Each row has a hidden value; after the row comes its grade, the name of the range that the value falls in. Each part has its own.
[ 235   78  146  -58  223    6 -178   41  353  209 -139 -240  216   55
  193 -282   94   93 -391 -297  185  -14  117  127  139  181   49  131
  -88 -328   -1   80 -104 -179 -169  100   58    8   79  123 -191  177
  134   -4  -50   83] : (101)
[-302 -186   72 -205  164 -695 -213 -296 -297  147 -288   65 -521  431
  -40   84 -317  148 -170   35 -350  -94 -530  264 -137 -356 -328  -57
  367   47  284 -112 -193  225  -47   64  -36 -100 -155  -32 -115 -549
 -389 -327   70 -344] : (88)
[  96 -209  247 -198  -73   45 -184  -37  -77  314  -47  -39 -297 -553
  207  -56  -96 -434 -134  -71  142 -159   48 -331   65   85  278  -59
   25  129  -86  158  522 -291  -98  -31  226 -183  440 -307  130  235
 -162 -115   48 -165] : (86)
[ -72  -58  246  -19  -79   11  -56 -179 -111  419 -110  159  147  -52
 -232  118   14 -320   25  204  166  365 -168 -137 -513 -190  138  217
  383  -85    5   12 -108  154 -127   30  -40  253 -133  168  -59   66
  -92 -344  270   94] : (109)
[ 312   47  101   -6  266    1  -17  128  285  253  107 -150  169  155
  199  -36  -63  112 -399 -326  151  -56   50   84  291    6  -67  118
  -38 -281  -26  152  -84  -37  -53  -56   17  165  169    9 -314  618
  314   61   44  -72] : (86)
[ 281  113 -133  161  183 -117  -73  -61  500  202  -57  -97  129   91
  215 -410  -26  144 -273 -308  292  -88  119  122   42   25  118  136
 -252 -347    8  321   -2  -26  -87  -22   62  -30  195  162  -39  255
  285   17  -64    0] : (89)
[ 181 -295  146 -128  320  319 -137  -93  -19 -117 -408 -334  322  -71
  303   57  357  217  -75  -67  216   43  106  111   58  243 -283   -1
 -133 -135  -23 -123  -37  240 -200  305  -58   27  -43   97   50  -76
  -47  260  -13  -18] : (89)
[-138 -266  -31 -136  -19 -104  -26  -55 -132  354  -42   45 -277   16
 -221   54 -329  -80  -59  110 -136 -136 -279   73   53 -239 -268   94
  308 -116  232  108  -92   37    7   90  129  -60  -69  191 -194 -117
 -185 -212   41  -50] : (97)
[ 216 -153  -45  -21  116  344   53    3  288  254   11 -171    4 -196
  -79 -156   10  -43 -214  -19  148 -192  156    6  173   81 -173  296
 -116 -320   25  319  -45  -70   85  -26   67   -3  161   36  -58  437
  214   -6   45  -14] : (91)
[  68  -76 -115   76   98  188   58  -39   51  -56  -78 -150  323  -40
  104  -96    8  175  175   71  249   95  171   29  168   95 -134   16
 -111 -185  -14  187   16  179  -25  139  156  174  -43  139    9  140
   58  247  -50    0] : (86)
[ 167   49  -84  -53   10   74  -86  -15 -178   72   -6 -149  -89   34
  278  235  120  -63   20 -189  316   93 -128 -103   63 -251  153  -57
 -117  220 -213  -65  153  185 -212 -111    2  312   71 -160  182  299
  410  -36   48 -220] : (101)
[ -64 -105  290   -3  -85  -28  -70 -177  -70  448  -85  159  121  -84
 -239   83  -14 -296   63  162  182  322 -165 -124 -529 -182  115  214
  421 -137   48   -3 -121  150 -137  -25  -53  241  -68  169 -101  123
 -115 -375  272   72] : (109)
[-150  241  203  -37  -15  -19 -104  -26   31  -19  -32 -132   25  -43
   84  172  122  -46   68  -69  208  219 -268  -50 -219  -15   56   21
    8  235 -120 -270 -109  103  -30 -209  -93  253   57 -208  111  370
    3 -197  156 -149] : (89)
[-273  497  252  -57  -50 -326 -296  173  275  146 -126 -103   84  -26
  127 -208 -117  -66 -278 -238  101  170 -325   80 -189  172  282  -79
   28  177   31 -210  -83 -333  -65   15  169  -79   77  103  -86   49
 -277 -240   28  141] : (98)
[  61  -82  -26   25   90  305  128 -126  355  204   12  -23  127 -210
 -170 -194  -11 -111 -136  161   63  -68  116  -78   95  152 -175  340
 -115 -305  -16  337  -65  -71  170   -9   32  -99   27   60  -30  315
    2   20   31   41] : (97)
[ 206  -54 -110   63   81  521  203  -61   41  481  102  231  323  116
  -93  463  181 -313 -236   64  166  232 -289 -216  -60 -312 -116  329
  -35   58 -302   73  -85  343 -101  -18 -244  159 -352  404  -91  404
  503   43  186  137] : (97)
[ 254  -44  168  -82  151   65 -113  162  231  290  -13 -244  238  -21
   95 -203  -65   62 -274 -246  203  -15  171  106  235  124   11  104
  101 -421   98  126  -99 -200 -155  135  172  143  135  154 -340  343
  105  -10  -27  120] : (86)
[-355 -182  -50 -215   81 -577  -43  -85 -613   78  -64   20 -537  491
 -123  370 -534  201   28  161 -370  -63 -511  259  126 -517 -458 -159
  495  172  305  -47 -177  355   87   65  140  245 -183 -117 -216 -273
 -264 -212  128 -419] : (97)
[  91  -16  241 -118   51   40 -131  -15 -165  223  -47  -64 -168 -244
  213   57  -26 -269 -216  -22  114  -33  101 -223   52   47  181  -26
   -3  213 -181  211  393  -58   -1  -82  179   99  288 -361   94  341
   65  -14  186 -258] : (91)
[-448 -110   53 -217   85 -685  -50 -156 -475   45  -59   52 -475  470
 -150  231 -570  191   43  193 -445  -33 -484  242  134 -386 -435 -143
  526   97  320  -64 -215  237  122   67  138  147 -206 -152 -277 -362
 -479 -228   67 -375] : (86)
[  -8 -167   62   89  -10  356  122 -242  433  354   49  156  141 -266
 -225   -1  120 -240   50   90  135   -3 -209 -174 -198   18 -206  380
  -23 -193  -74   21 -154  106   15 -185 -256 -191  -75  261  -28  297
  -20 -141   56   97] : (98)
[  73    2  -12   31  107  269  110 -269  295  147  -78   20  188  -81
 -105  -48  171 -166 -106  163  137  137   -1 -113 -149   25  -53  352
 -124 -193 -120  180 -119   97   60    3 -141   13  -93   22  106  200
   58  -68   74   39] : (98)
[-133 -121   -9   56 -147 -131  -54 -244  166  429  -29  173  -74  -72
 -227 -227 -180 -175  157   68   74    5 -186  -47 -187 -160    9  171
  223 -217   99  107  -64   15 -135  -48   38 -113 -131  345 -104 -233
 -155 -283  -49   91] : (101)
[-162  -99  -67 -221  156 -332   37 -317 -361  123 -156   82 -352  417
 -153  280 -238  -70 -209  278 -304  100 -351   85  -49 -440 -232  125
  293   31  111  110 -173  261   85  170  -25  163 -261 -187  -25 -297
 -170 -255  133 -261] : (86)
[  94 -228   92   92   -1  286   66 -143  305  443   41  152  189 -226
 -154   23   57 -217   14   10  213   32 -156 -149 -208  -50 -119  295
   80 -237  -25   59  -87  125  -85 -114 -166  -80  -11  338 -115  343
   57 -123   99  115] : (86)
[ 164 -161   91 -251  -41  146 -172 -151 -213  174  -88 -115 -433 -384
  264  163  152 -415 -127  -87  181 -108  -71 -341   52 -106  261   -1
 -139  299 -252   13  449 -116 -165 -132   27  -42  304 -472  362  217
  152 -166   57 -320] : (88)
[  -4  177   58  -62   76  163  -71   14 -181  -73 -151 -218  -25  -18
  125  269  202  -37  -95   39  247  204 -112  -24 -229  -77   44   52
 -116  302 -154  -42   -1  228   50  -78  -10  384  104 -303  286  421
  237  -88  287 -229] : (91)
[  61  -62  109   31  -47   91  -50 -208  -48  417 -156  169  187  -32
 -113  149  130 -329  -27  112  284  369 -199 -153 -566 -263  211  219
  217  -52  -66   20  -53  236 -211   66 -112  211 -127  252   64   55
   81 -295  238  126] : (86)
[-417  482   56  -63 -203 -293 -290  224  210   34  -63 -154  -42 -100
   11 -259 -158   20  -42 -174  114  104 -410   93  -66  147  195  -94
  -46  214   65 -278 -132 -411  -42 -106  235 -120   20  142   28   23
 -234 -257  -65   89] : (85)
[ 135 -256   93  -50  236   94 -235  -91  -42  -72 -451 -278  356  -53
  273 -214  257  278   -2  -50  285  100  197  144  -25  257 -120  -44
  -96 -252   47    0   14  137 -264  298  101   13  -36  229   67 -220
  -60  228  -36    7] : (85)
[ -24  264  -60   12    0   87  -15  -89  -92 -122  -61 -150   87   75
  147  216  196  -22  123   11  311  310 -147  -70 -164 -150  138   25
 -142  250 -217 -110  -34  252  -57  -99  -54  412  -47 -211  283  287
  252  -74  119 -159] : (89)
[ 287   77 -140  170  189 -100  -35  111  365  254   19  -79  172   91
  205 -345 -186  173 -320 -277  261 -110  171  133  171   23   63   64
 -179 -328   54  441   74  -32  -15   25  218   40  243  213 -161  415
  315  135   -1   -4] : (97)
[-249 -148  -24 -101    0 -216   33 -237  -75  234  -71  134 -204   83
 -253  -16 -320 -103   -4  264 -213  -10 -253   24  -18 -189 -225  132
  276 -116  176  155 -114   59   91  105   89  -83 -177   85 -119 -266
 -352 -202   19  -65] : (86)
[  72 -215 -165  112  109  169   20 -141   70 -127  -84 -157  178  -73
  141 -127  113  294  305    8  282  -41  110   30  175   87 -271   29
 -228 -180  -44   98   15  264  -65  -92   18   70    1   92  131  182
  168  253  -76 -193] : (85)
[ 116 -154  132  -30   25  366   10 -206  269  395  -21   42  147 -146
 -183   63  266 -254  -82   16  181   94 -163 -150 -188  -45  -98  404
   37 -220 -129  -71 -208   59 -148 -144 -277  -17 -147  212  -44  264
  171 -221   88   91] : (88)
[-172  -69  -32  -94  103 -280   20 -338  -71  202 -124  140 -235  267
 -156   73 -194  -84 -130  196 -211   43 -315   49 -111 -289 -191  163
  205  -47   85  111 -153  193   55   68  -61  -17 -222  -10  -46 -280
 -207 -234   65 -149] : (98)
[  31 -158  -58  -46   65  250  -63  -52  -80  -92 -198 -282  272  -36
  116  -41  153  207  263   22  254   91  107   80  184   97 -187  -26
  -52 -143   -9  -60  -61  181 -196  197  107  182 -175  191   24 -137
   28  188 -125   29] : (101)
[ 319   58  -84  -20  250  155   -2   -4  335  128  -18 -221  125  117
  188  -97  107   91 -356 -246  190  -65   71   81  251   11  -54  195
 -236 -261  -83  166  -99  -15  -63   24  -31   83   72    7  -73  377
  361   59  -45  -31] : (89)
[-479  695 -248  -50 -263  -38 -173  403   43  -59  -81 -250  -46   21
  -57  -28 -174   19  -82  -53  131  171 -492  185  -46  -20  165 -111
 -162  488   36 -205 -183 -256   91   86  357   93 -141  231  156  -28
  -28 -191  -11  203] : (91)
[  45  -73   91   58   -7  154   15 -118   22  406  -21  171  219   32
  -90  266   97 -220   -7   12  230  272 -316 -117 -358 -259    2  195
  184  -14  -88  -91 -131  293 -184  -46 -191  178 -173  326  -80  228
  154 -185  195   93] : (86)
[  96 -176  -55  126  -26  223    8 -223  290  291  -26   72  101 -180
 -117  -99  173 -100  118   -4  309   36 -121 -107 -252  -76  -63  303
  -79 -234  -62   50 -103  148 -125 -219 -186  -45  -14  259  101  272
  212 -153   58   -1] : (85)
[  43  140 -151  115   86   -1   17 -148   10  -76  -57  -98  251  209
  139  -73   82  184  163   21  254  211   85   25   86  -55    0   35
 -148  -65 -151  126  -35  261  -84  -24   51  317 -170   35   89   78
  257  143  -30 -116] : (88)
[ 123   27   18   80   16  -14 -115  112 -234  211  -11  -74   15   51
  244  144  -51   31   22 -168  326   71  -13  -17  -28 -192  105 -134
   32  189 -110  112  217  282 -149  -98  164  380  137   26    6  347
  373   52  184 -195] : (91)
[ 175 -167  249 -207   -6   18 -162   -2 -303  312   -7  -14 -303 -354
  304  213  -60 -423 -212 -103  151  -59  -13 -346   68  -93  291 -111
   57  291 -193  127  551 -102 -127  -75  165   47  399 -416  128  389
   67  -79  169 -295] : (109)
[  54 -234  304 -220  303  283 -123   70 -162  -65 -302 -305  433  -28
  258  162  186  181 -121   -9   51  110   84   83  287  319 -338  -90
   62  -76  -16 -177  -41  109 -161  380   76   76 -155  121 -208  -55
 -218  342  -14   48] : (86)
[ 151 -327  254  -94  350  260 -177  -53  -69   -6 -481 -261  330 -135
  262  -41  259  179 -212   23  160   21  215  118  -60  333 -265   -6
  -57 -141   38   79   73  215 -103  356   69  -23   50  125    9  -80
 -149  288  125  -18] : (91)
[  44   13 -284  117   -6   44   22 -104  -12  -79  -27 -123  159   52
   88 -178    4  198  285   50  303  100  131    7  171  -52  -13   20
 -187 -141  -76  205   36  167  -82  -38  161  231  -84   86  152   88
  265  154  -95 -122] : (85)
[-112  -70 -107  -99   91 -414  -72 -288 -227  239 -139  120 -340  437
  -57  163 -194   -5 -134   41 -147   45 -429  119 -122 -486 -137   66
  234   36   86   11 -150  289 -100   30  -73   93 -242   49  -43 -333
   -1 -285   67 -223] : (101)
[  55   28  186 -378  -58   97 -133  -36 -354  213   64  -77 -339 -259
  188  200    5 -510 -279   29  -44    1  -11 -428  414  -30  298   -5
  -24  342 -358   64  454 -371  -95  -91  183   31   99 -562  145  217
  100  -82   18 -284] : (85)
[ 246   17  228 -103  226  104  -97  167  161  266  -45 -226  249   23
  110  -99   -7   29 -424 -179  141   31  172   78  200  151  -12  134
   65 -304   18  162  -78 -155  -66  124  140  180  120   42 -300  431
  144   32   89   54] : (97)
[ 160  -90    2 -196  -48  216  -64   54 -313  172   16 -134 -265 -305
  213  223  -24 -334 -118  -11  189  -46   33 -279  200 -126  211  -54
  -75  280 -198  174  439  -73  -57  -13  222  161  268 -366  217  375
  223  -12  102 -237] : (97)

[-113 -155 -242  166   26  214   -8  173  329  176 -271 -430 -164  -90
  127  -44 -159  -92 -314  -63   71 -121  -97  -18  220   36  114 -246
  181  -50   22   33  -23  -42  292 -100   55  167  -21  459 -289   46
  -90 -212   64   31] : <60>
[  42  366   88 -333 -111  -13 -174 -359 -222 -104  213  274  148 -124
 -116  -48   96  178  496  -12 -360   78  199  -34 -212  -62  -58 -225
 -230  -28 -291  -31   74  -29 -204 -123 -222  203    7 -250  -43 -242
  165   95   11  -44] : <54>
[ 124  147  187  -44  -87  -98  186  -38  186 -223 -140  108  109   20
 -137 -150  117   27  370  -11  -53 -145  -20 -122   81 -271  -52  -79
  296   16 -109 -187  101 -102  231 -182 -277 -146 -126 -209 -182   82
 -238   95  -67 -199] : <68>
[ 219  597 -484 -255  -84  132   99   -2  292 -134 -339  183  156   79
 -218  -44 -118   86  -38   75   15   80  -11 -122  302   24  134  101
   92 -123 -336  240   91  333  269 -104 -348  111   14   38  -95  180
  -52 -118 -214  180] : <59>
[-146 -451  169  115 -138  178  -67  254    6  197 -188 -380 -222  -88
  204  129  185 -139   47  -12  105 -127 -302  -80  142 -128  -59 -293
  -56  -20  303 -204 -133 -251   25 -124  180  -10   21  435 -220 -112
 -258    2  295 -225] : <53>
[ 142   65 -200  104   88  155 -307 -179   35  -69 -141  175 -209   33
  -24  182 -141  -40 -154  -74  183  -67   54  -94 -336  212 -248  -81
 -288 -187  228  236  205 -178  -83  -84  190 -267 -145  112  176   97
  195  -32 -349 -205] : <53>
[  35 -147   40  238  112   94 -125  -65  308  -15 -141 -166 -244 -143
   90 -108 -149  -64 -218 -155  191 -222  246   79    3   91  172 -141
  362 -189    0  231  246 -199  253 -158  120 -168 -188  159 -207   35
  387  -86 -356 -158] : <75>
[  39   11 -278  272   73    5 -123  115  240  -86  104  -13  106 -313
  227 -178 -351   13 -202 -135  190  -26   62  146  101   70  150  -67
   66 -228   65  146  109  -15  167    2  117  117   -4  171 -134   38
  342  -60 -173  -91] : <68>
[ -31   70  219   39  -30 -190 -155 -298 -136   39   75   78  -34  110
   13  117    0  144  199   71 -137   -1   45 -176 -303  130 -358 -142
 -212   -8  155  -83  -22  -71 -282  -41   33 -216 -100  -91  133 -217
  -73  147  -30 -116] : <56>
[ 206  -77   74   67  -20  191 -195 -123   59 -125 -145  -19 -212 -225
   -7   76   36 -187  -72 -184   72 -241  195   86 -106  -25  128  -12
   99 -184  -34  172  332 -267  -30 -129  -42 -219 -166  -42  -68  -54
  357   37 -387 -270] : <68>
[ 210  318 -520  -37   -1  302   -2  138  305  -92 -376  -43  -40   18
  -97    5 -161  -64 -167   33  252    6 -203 -132  191  -50   65   29
    3 -199   50  138   20  101  289  -59  -29   93   42  345  -57  142
 -161 -151 -113  -57] : <75>
[-138 -182  634   61 -173 -423   82  -50   49  166   63   -1  -21  146
  142  -29  161  220  301  149 -146  -85  119  -81   97  172 -166 -103
  288   58  -59  -10   -3   56  -76 -181  -77 -381 -120 -155 -175 -166
   71  164  -51   11] : <54>
[  92  138 -499  130   14  253  -40   21  261 -110 -118  -79   63 -103
  -50  -49 -254 -182  -82  -74 -135 -116 -266 -126 -201 -154 -323 -230
 -234   86   40 -315   38 -179  144  -42 -180  262  -41   96  -19  189
 -459 -141  146 -146] : <56>
[ -53   -5   71   89    0 -115 -188  -63  144  -71  213  106   54 -221
  198 -193 -126  107   80 -115   79   42  142   60  -11   13   60 -225
   36 -171  -27  -17   12  -68  104  -53   46   72  -62   -9 -107  -76
  344   51  -14 -140] : <77>
[  46  -84 -226  -84   59  346 -194  -18   28   49  -39 -173 -170 -188
   68  121  -53  -63 -231 -192  201   44 -139   28 -100  -57   35 -199
 -340 -172  206  -86  -92 -162  -46   73  167  262   -2  332   43    5
  113  -43  151 -152] : <60>
[ 126  -13  266   68  -42 -120   45  -52   82 -174 -244   67  -52   -2
  -57   27  131  -15  128  -89  116 -183  125  -57  102  -81   92   38
  302 -138   23  122  209 -112   97 -158  -89 -430 -188 -121 -117   10
   92  120 -362 -222] : <54>
[-251  -12  258   22 -110 -460  -54   54   19   50  267   95  255  -63
  298 -156  -29  304  205   22  -38  231  -52  -78  182   37  -77 -249
  -53  -60   71 -197 -285  160   -6   46    4   39   42  -16  -81 -224
  -13  166  308   -2] : <54>
[-128   58  -57  100 -184 -224   67  165  271 -102 -107   76  271  -80
  133 -164  -36   22   95   -9  -66   18 -124 -132  350 -137  -35 -209
  160   46 -132 -236  -62   74  289 -106 -316    7  -59  -61 -222   89
 -315   57  189  -17] : <70>
[-196  -73  400   15 -130 -220  268   59  -78  -63  -41 -184  225  -55
    4 -179  243  127  652   26 -189 -101 -126 -139  267 -427   52 -309
  313   95   32 -380 -151 -135  165 -199 -122   64    6   22 -413 -185
 -480  139  310 -170] : <56>
[  34  -86 -179  211   99   76   87  121  276    7  -80 -302   16 -230
  145  -94 -238   -3 -335 -157  271  -71  -15  124  259  -38  281   -1
  228 -188  113   33   -8   14  194   61   84  135  -44  279 -175   62
  177  -36  -67  -30] : <59>
[  17 -156  -43  302   61 -127  163  107  280  -98   65 -242  175 -244
  180 -133 -229  -37 -238 -202  150  -79 -154   61  125 -201   27  -32
  129  -41  195 -380 -105  -74  113  158  -79  102 -107   10  -60   87
 -142  104  152 -148] : <54>
[ -35 -102  -38  182  -78   10   -7  134  385  -78  -76 -154    9 -146
  133 -202  -82 -142    0  -88  -15 -118 -164  -87   79 -222  -92 -273
  167   23  -18 -366  -46 -165  313  -84 -184   94  -87   48 -193   45
 -289  -29  212 -213] : <77>
[ 157  201  -20   32  -21 -118 -365 -224 -158 -178  244  316   67 -156
  124   90 -117   86   85  -61  150  160   20  -53 -298   56 -183   19
 -456 -280  260  -30  -31  -40 -336  135  117 -112  -21 -111  324 -251
  265  229  -90 -286] : <77>
[ -43  -33  115  240    8 -260  -64  -41   51   45  -96  -36   -3   -6
  161   66 -123  134 -141   -1  168  -28  156  -21  165  241   82   57
  164 -201  141  279   60  114  -52  -33  124 -341 -103  100  -48 -122
  267   92 -315    2] : <56>
[ 267  360  -59 -147   43   54  -20 -259  197 -173 -115  286  -46   74
 -197  -29  -62  124   53  -21  147  -36  221  -38  -81   87   17   81
  119 -182 -160  250  227   46  107 -126 -116 -172 -164 -149   37  165
  330   23 -417  -49] : <75>
[-128  -94 -117  197 -119 -192  -57  283  218   48  -13  -60  166 -203
  325  -82 -167   40 -199  -54   98   70  -75   40  393  101  139  -85
   66 -136    5   50  -76  174  137    8  -39   25   29  172 -181  -32
  110    1   48   48] : <60>
[  92  236  -46   -2   40  -16   -1 -189  -33   48  -38   75  -12  128
  -93   68 -117  208  152  127    7  -29   99  -71 -111  213 -127   26
  -39 -110   55  267   96   91 -116 -121  111 -113  -30   93   -8  -26
  153  -10 -288   44] : <60>
[  39 -286  271 -198 -309  339   86  118  -65  206 -296 -350 -233  -49
  -34  241  420 -192  210   61  -98 -211 -224  -51  217 -209   36 -112
   19   82  -60 -207  -12 -170 -114 -204 -186   29  -10  198 -255  -92
 -235   62  232  -96] : <53>
[   7   12  -73  126  139  -71  -59 -201  164    3   86    1   19  -87
  107   11 -247  162 -341 -147  301   67  131   51  -11  150   39  -24
  -30 -176  148   22  -28   33  -19  118  107   -9 -172   51  103  119
  339  107  -92   13] : <70>
[-165  193 -132  230   64 -197  443   95  397  -85 -131 -285  361  -81
  -35 -447 -246  163  216    0 -176 -160   48  -33  448 -245  238 -221
  701   94 -252 -125    2  106  569 -201 -246  271  -38   93 -576  115
 -343 -135   35  138] : <60>
[ -40  -83  136  -30   21  -90  -49  -97  -38   19  122 -189   49 -217
  173   50  -12  111 -180 -196  195  139  -30   47  109 -108  181  -62
 -118 -185  202 -230 -245   15 -159  228   51  138  -42   86   70 -207
  149  211  224  -93] : <54>
[  61 -380 -107  177 -222  220 -406  359  281  -98 -137  -12 -190 -420
  349   22   37 -419 -288 -259  169 -123 -154   78  124  -96   68 -209
 -127 -186   24  -83  148 -290  164  -76  -91  -84  -63  125 -106   13
  180  -24   20 -379] : <77>
[-101 -141  -38  156 -121 -113  -71   90  101  113  123  -92  113 -117
  268   42 -128   36 -143    9   59   86 -226  -51   83   41 -202 -126
 -232   -3  188 -308 -209   39 -119  106  -25   94   -8  104   47  -44
 -144  127  325  -28] : <70>
[-128  -60  336  431   94 -549  172  -42  217  -13  186 -121  195  -19
  248 -250 -254  300   57   36  219  -11  122  -13  196   58   50   15
  460 -147  236  -68 -133  124  111   43  154 -225 -115    0 -127 -144
  120  194  -88  -56] : <77>
[ -36   -6  336  -15 -221 -260 -162 -115  138   86  -49  124  -98  119
   97   36  101   38   99  109 -247  -57   99 -160  -63  217 -293 -138
   57   57 -188  -11   88   29  -80 -156 -260 -358 -137 -229  -15 -166
   -7   92  -83  -30] : <59>
[ -18 -190  -79   19  -46  199 -325   31  110  193  -72 -128 -294  -95
  195  151  -55  -78 -313  -71   94  -10  -19   12  -83  245  -70 -187
 -234 -145   88  142   29  -84  -77  -34  144  -19  -33  289   12  -73
  270  -84  -31  -66] : <54>
[ 142  226  219 -242 -225   18   61 -109  116    8 -380  -10 -142  197
 -170  107  277   20  210  153   -2  -56   17 -218  228  -51   56   62
  244  -75 -198   56   15  132   53 -183 -289 -257  -90  -29  -94 -129
 -116   92 -120  -23] : <77>
[ 252  234  -22   15  173  156  -77 -272  232 -425 -446  124 -194  -26
 -280  -73   49 -113   32 -270  296 -223  270 -116  -68 -259  241  -73
  396 -282    3  197  343 -309  403 -203  -49 -363 -298  -64  -89  132
  137    3 -552 -403] : <77>
[ -24 -145  115  198 -120 -103  -11  221  153 -181  -27  -33  102 -152
  156 -155   47 -112  285  -58   29  -93 -292 -138   55 -348 -172 -254
   43  -16  222 -421  -83 -251  203  -82  -57  -52  -15   32 -152  -65
 -435   94  248 -402] : <75>
[ 135  748 -349   96  101 -258   84 -217   55 -283  122  380  452   25
 -151 -298 -400  366  456  179  -85   70  192  -97  -12   63  -42   57
  142 -167 -103  290  147  255  138 -135  -34   57   61  -98 -101  -42
   56  -16 -388   52] : <75>
[  -2 -317  397  140  -88 -180  -63   16   47   68  103  -27  -84 -123
  223   54   56   33  -30  -84   90 -104   84   92   21  115  -24  -23
   72  -94   93    3   70  -94 -142  -37   39 -275 -137  -74  -49  -64
  334  162 -119 -134] : <54>
[ -80 -239  236  150 -112  -92  -37   79   78   74  248 -190   54 -270
  282 -123  -28   28  118  -45   24  -27  -70   85   94 -110   34 -165
   41  -65   82 -286 -138  -88  -51   12   21  159    5   71 -157 -194
  109  130  255 -147] : <77>
[ 210  491 -229 -108   40  -83 -179 -210  -90 -346 -187  501  137   58
 -168  104  -46  142  148  -67  211  123   99 -172  -67   27  -21   74
 -215 -302  109  304  148   69  -12  -52    6 -299  -85 -100  184   46
  139  105 -425 -175] : <56>
[  20  162  111  112   25 -325  -79 -206   33 -197  166  303  201  -70
   47 -105 -135  173  174  -90  -54    5  186  -31 -141   56 -135  -84
   -6  -88   -8    7  116  -23  -38  -44  -81 -191 -148 -286   29  -10
  180  140 -216 -121] : <60>
[ 101  -45  294  -45 -160  -42  -14  -28  -66  -67 -205   50  -84   35
  -51  140  246  -42  267    8  -25 -144  -22 -115   22  -83  -74  -18
   49  -58   44    4  115 -121  -87 -168 -106 -343 -102  -78  -70  -92
  -70  133 -161 -215] : <60>
[  60 -160 -140 -248 -207  360 -342   25   70  311   11 -179 -290 -170
  203  284   40 -139 -442  -57  -10  105 -154   61  -50  221  -81 -108
 -518  -76  -72  -74 -115   39 -309  114  -91  254   35  219  146 -121
  255  -21  265   62] : <54>
[ 148   55  -31  -67 -164  190   45   40   51 -103 -189  -13   10 -108
 -111   24  122 -151  265  -24 -182 -207  -84  -42   27 -199  -44  -88
   31   34 -152  -87  182 -156   44 -211 -264   11  -44  -48 -199   41
 -173  -18  -68 -156] : <60>
[ -76   90 -203   -3 -114  125  -49  147   13  -60 -290 -118   84 -145
   44   -1   56  -30  113  -24  106   14 -127 -110  383 -203  240 -191
   62 -154   49   26  -50  -10  210 -132  -16  112   62  335 -267  -99
 -194  -13   92  -97] : <70>
[ 198  -85  -59 -129 -128  423  -17  143   42  -97 -416 -169 -213 -118
 -122  154  254 -276   90 -116   92 -211 -204  -63  102 -305  109  -86
   -3  -99   54  -51  129 -267  112 -173  -94  -34  -34  214 -172   39
 -189  -40  -45 -301] : <54>
[ -75 -107  145   31   59  -48 -159 -225  -42   82  250 -148  -39 -176
  156    8  -92  104  -72 -143  -21   46   50   37 -218   19  -84 -221
 -206  -70  146 -223 -128 -126 -213  117   94  156  -70   32   66 -203
  165  116  179 -108] : <54>
[ 190  349 -173 -262   53  337  105 -230  -95 -192 -246   26   21  -35
 -345   32  108   56  343  -71   51  -86   44  -70    4 -288  180  -81
   25 -123  -54   68  126 -128  100 -180  -57  168  -42  107 -157   82
  -48  -11 -149 -122] : <53>
